Below are the code and all the weights of a small trained network. Each question names an input and a class and asks about switching units off, where a switched-off unit gives its printed mean instead of its output.

import numpy as np


def w(rows, s, z=0):
    codes = np.array(rows[::2]) - 128.0
    scale = np.full(codes.shape[1], s)
    scale[-1] = z or s
    return codes * scale


def f(y):
    return y / 2 * (1 + np.tanh(0.7978845608 * (y + 0.044715 * y**3)))


def log_softmax(a):
    a = a - a.max(-1, keepdims=True)
    return a - np.log(np.exp(a).sum(-1, keepdims=True))


def net(x, mask):
    res = np.array(x, float).reshape(1, 2) / 4 @ E
    y = f(res @ A[0][:, :-1].T + A[0][:, -1])
    res = res + np.where(mask, y, B[0][:, -1]) @ B[0][:, :-1]
    return log_softmax(res[-1] @ U[:, :-1].T + U[:, -1])


A, B = {}, {}
E = w([
[237,171,68,192,126,157,186,48],'x0',
[196,214,135,107,229,255,67,172],'x1',
],0.0093)
A[0] = w([
[81,72,121,115,48,117,160,92,96],'neuron 1',
[191,144,76,154,186,210,68,198,193],'neuron 2',
[63,125,74,137,53,83,140,51,113],'neuron 3',
[82,74,122,143,69,16,168,122,186],'neuron 4',
[61,130,109,78,154,70,36,203,174],'neuron 5',
[191,206,95,132,105,110,210,113,121],'neuron 6',
[139,137,36,255,182,143,192,86,134],'neuron 7',
[5,166,214,71,109,197,91,192,121],'neuron 8',
[209,168,78,215,50,167,161,91,175],'neuron 9',
[203,224,117,139,134,182,94,221,219],'neuron 10',
[214,145,74,223,137,161,167,74,73],'neuron 11',
[88,116,126,162,81,64,193,100,75],'neuron 12',
[67,76,69,174,55,107,146,59,124],'neuron 13',
[87,72,229,111,129,117,90,194,59],'neuron 14',
[30,84,185,44,170,142,107,97,77],'neuron 15',
[169,91,136,53,108,104,158,137,255],'neuron 16',
[52,100,225,85,90,151,59,123,145],'neuron 17',
[155,159,101,30,251,171,100,142,86],'neuron 18',
],0.008,0.0091)
B[0] = w([
[161,56,179,89,156,139,136,75,177],'neuron 1',
[106,125,167,138,169,93,73,74,226],'neuron 2',
[107,95,165,44,143,155,95,91,190],'neuron 3',
[146,155,155,61,107,82,92,117,252],'neuron 4',
[46,80,94,153,92,150,97,143,218],'neuron 5',
[81,55,98,112,128,145,118,189,179],'neuron 6',
[63,50,132,106,106,177,86,170,201],'neuron 7',
[115,70,138,106,95,188,87,82,210],'neuron 8',
[31,94,79,127,109,167,74,137,226],'neuron 9',
[108,154,174,126,159,79,56,106,234],'neuron 10',
[135,58,96,105,173,204,134,126,195],'neuron 11',
[188,93,158,86,206,118,240,75,175],'neuron 12',
[166,112,198,81,144,99,124,91,200],'neuron 13',
[178,14,107,121,185,190,254,172,173],'neuron 14',
[132,39,120,163,171,183,207,165,172],'neuron 15',
[54,224,142,178,83,99,3,120,217],'neuron 16',
[122,88,79,102,86,165,82,141,202],'neuron 17',
[253,128,183,56,175,82,207,66,184],'neuron 18',
],0.0094,0.012)
U = w([
[180,104,217,40,255,93,125,55,89],'0',
[76,25,64,118,172,246,112,184,83],'1',
[36,202,140,162,76,51,42,118,254],'2',
[195,137,113,203,132,132,197,149,92],'3',
[134,149,69,156,175,72,192,195,84],'4',
[120,157,104,153,173,145,238,182,92],'5',
[224,158,130,192,112,101,205,186,95],'6',
],0.009,0.0071)

Each question gives the input, the list of numbers given to net, and the class t.
The units are the neurons (one row each of A and B). Each row of codes is followed by its name. A weight is (code - 128) times the scale printed after its matrix; where a second scale follows, it is the last column's (A, B and U).
mask holds one flag per neuron, in row order. A switched-off neuron (its flag False) gives its mean, the last column of its row in B, instead of its output. The means were averaged over made-up inputs and are rounded, as every weight is.
A unit's drop is (log p(t) with every unit on - log p(t) with that unit switched off) / (log p(t) with every unit on - log p(t) with every unit switched off).
The circuit of an input: a set's keep is (log p(t) with only the set's units on - log p(t) with every unit switched off) / (log p(t) with every unit on - log p(t) with every unit switched off). Starting from the 12 units with the biggest drops (on a tie, the unit counted first), units are removed one at a time, each time the one whose removal leaves the highest keep (on an exact tie, the one counted first), for as long as the keep stays at least 0.8.
circuit, biggest first: the units of the circuit, biggest drop first
k most important neurons: the k neurons with the biggest drops, biggest first
drop of u: that unit's drop, to one decimal
input [3,-3], class 2: circuit, biggest first => (neuron 18; neuron 14)
input [-4,7], class 0: circuit, biggest first => (neuron 18)
input [3,-1], class 2: 2 most important neurons => (neuron 14; neuron 15)
input [-3,-3], class 2: circuit, biggest first => (neuron 11; neuron 16)
input [7,5], class 1: 4 most important neurons => (neuron 9; neuron 7; neuron 11; neuron 6)
input [8,-6], class 1: 3 most important neurons => (neuron 9; neuron 7; neuron 6)
input [1,3], class 2: 2 most important neurons => (neuron 12; neuron 14)
input [1,-3], class 2: 2 most important neurons => (neuron 18; neuron 14)
input [-2,3], class 2: drop of neuron 11 => 0.1
input [1,-2], class 2: drop of neuron 6 => 0.0
input [-6,7], class 0: drop of neuron 18 => 3.4
input [8,5], class 1: drop of neuron 9 => 0.3
